Here is a tiny trained network, its code and every weight. The questions are about switching its units off for an input and a class, where a switched-off unit gives its printed mean instead of its output.

import numpy as np


def w(rows, s, z=0):
    codes = np.array(rows[::2]) - 128.0
    scale = np.full(codes.shape[1], s)
    scale[-1] = z or s
    return codes * scale


def f(y):
    return np.maximum(y, 0)


def log_softmax(a):
    a = a - a.max(-1, keepdims=True)
    return a - np.log(np.exp(a).sum(-1, keepdims=True))


def net(x, mask):
    res = np.array(x, float).reshape(1, 3) / 4 @ E
    y = f(res @ A[0][:, :-1].T + A[0][:, -1])
    res = res + np.where(mask, y, B[0][:, -1]) @ B[0][:, :-1]
    return log_softmax(res[-1] @ U[:, :-1].T + U[:, -1])


A, B = {}, {}
E = w([
[119,124,119,113,9,179],'x0',
[143,150,170,126,186,234],'x1',
[155,125,218,214,100,98],'x2',
],0.011)
A[0] = w([
[137,134,148,121,150,173,141],'N0',
[134,129,163,143,160,125,59],'N1',
[126,131,86,119,227,172,153],'N2',
[137,120,88,118,117,58,67],'N3',
[135,123,153,159,49,93,111],'N4',
[121,129,121,129,102,86,169],'N5',
[139,126,134,131,177,90,198],'N6',
[130,126,110,119,38,205,8],'N7',
[124,126,87,122,111,46,218],'N8',
[138,143,174,140,133,174,83],'N9',
[119,132,106,125,28,209,148],'N10',
[107,118,125,157,104,118,123],'N11',
[122,115,135,142,155,95,62],'N12',
[121,121,117,117,154,141,146],'N13',
[131,139,160,153,131,124,172],'N14',
[138,127,143,147,62,112,111],'N15',
[134,125,136,139,197,68,173],'N16',
[138,127,247,195,119,108,59],'N17',
[128,99,142,129,100,113,122],'N18',
[128,130,178,133,132,202,1],'N19',
[123,163,135,147,70,104,111],'N20',
[131,113,155,145,52,106,109],'N21',
[125,141,132,113,97,148,179],'N22',
[118,138,113,109,147,155,132],'N23',
[133,126,171,128,146,204,109],'N24',
[129,127,125,114,77,181,62],'N25',
[133,115,95,108,182,145,152],'N26',
[127,130,59,89,136,141,210],'N27',
[127,122,80,123,104,33,187],'N28',
[116,130,110,123,124,90,96],'N29',
[125,129,87,115,113,44,101],'N30',
[124,125,103,119,124,81,82],'N31',
[140,126,121,95,187,139,146],'N32',
[122,150,138,128,142,97,72],'N33',
[127,132,145,147,210,52,87],'N34',
[136,133,151,130,142,129,75],'N35',
[119,127,39,80,143,147,221],'N36',
[154,109,120,132,95,124,128],'N37',
[124,131,25,70,131,145,97],'N38',
[119,123,87,121,115,51,91],'N39',
[111,128,22,71,130,146,58],'N40',
],0.013,0.007)
B[0] = w([
[100,156,139,133,119,112,179],'N0',
[105,153,107,136,120,136,153],'N1',
[97,167,230,137,118,85,236],'N2',
[92,149,98,141,113,151,179],'N3',
[124,149,218,120,131,75,191],'N4',
[142,133,156,120,133,92,180],'N5',
[89,157,116,139,114,141,209],'N6',
[75,156,42,150,117,204,188],'N7',
[180,87,118,107,151,99,233],'N8',
[144,104,63,118,127,147,169],'N9',
[194,73,87,105,153,118,231],'N10',
[126,135,158,126,136,109,151],'N11',
[151,113,109,117,127,107,148],'N12',
[121,138,157,131,126,117,163],'N13',
[141,122,131,119,128,88,175],'N14',
[121,141,189,130,126,82,175],'N15',
[111,121,63,127,121,192,226],'N16',
[131,102,4,122,132,206,217],'N17',
[125,130,166,130,128,110,152],'N18',
[184,73,98,106,140,113,164],'N19',
[126,137,189,132,128,101,168],'N20',
[125,150,210,127,132,83,184],'N21',
[140,126,141,123,137,88,173],'N22',
[112,151,147,133,122,110,165],'N23',
[119,115,48,134,123,179,194],'N24',
[107,133,72,142,124,176,167],'N25',
[119,145,181,138,124,95,195],'N26',
[80,159,111,146,112,155,223],'N27',
[176,78,65,115,130,171,236],'N28',
[115,146,119,136,124,146,156],'N29',
[101,147,80,140,136,178,200],'N30',
[108,155,104,128,127,147,161],'N31',
[111,146,189,139,116,105,194],'N32',
[145,114,130,124,128,111,140],'N33',
[188,77,80,108,134,127,217],'N34',
[113,138,125,140,123,125,138],'N35',
[67,167,89,155,116,176,248],'N36',
[124,140,160,130,129,112,153],'N37',
[184,74,87,107,138,137,221],'N38',
[92,142,101,148,116,163,193],'N39',
[197,81,111,112,144,103,214],'N40',
],0.03,0.012)
U = w([
[73,157,105,150,106,178,254],'0',
[219,73,127,78,147,121,223],'1',
[103,177,254,133,116,69,73],'2',
],0.014,0.00033)

Each question gives the input, the list of numbers given to net, and the class t.
The units are the neurons (one row each of A and B). Each row of codes is followed by its name. A weight is (code - 128) times the scale printed after its matrix; where a second scale follows, it is the last column's (A, B and U).
mask holds one flag per neuron, in row order. A switched-off neuron (its flag False) gives its mean, the last column of its row in B, instead of its output. The means were averaged over made-up inputs and are rounded, as every weight is.
A unit's drop is (log p(t) with every unit on - log p(t) with that unit switched off) / (log p(t) with every unit on - log p(t) with every unit switched off).
unit that matters most: the unit with the biggest drop
k most important neurons: the k neurons with the biggest drops, biggest first
drop of u: that unit's drop, to one decimal
input [6,8,3], class 1: 2 most important neurons -> (N10, N19)
input [2,5,1], class 1: 2 most important neurons -> (N36, N27)
input [-7,-5,1], class 1: unit that matters most -> N34
input [4,-3,0], class 1: 3 most important neurons -> (N2, N10, N32)
input [3,0,-8], class 1: 2 most important neurons -> (N40, N38)
input [4,-2,-8], class 1: 3 most important neurons -> (N40, N38, N10)
input [8,-1,5], class 2: 2 most important neurons -> (N4, N21)
input [4,-5,-5], class 1: 2 most important neurons -> (N40, N38)
input [-2,-6,3], class 1: 2 most important neurons -> (N8, N36)
input [0,2,-2], class 2: drop of N28 -> 0.1
input [-2,6,-5], class 2: drop of N2 -> 0.2
input [1,-2,-2], class 1: drop of N16 -> 0.1
input [-2,2,0], class 2: drop of N17 -> 0.3
input [5,-8,5], class 2: most important neuron -> (N4)
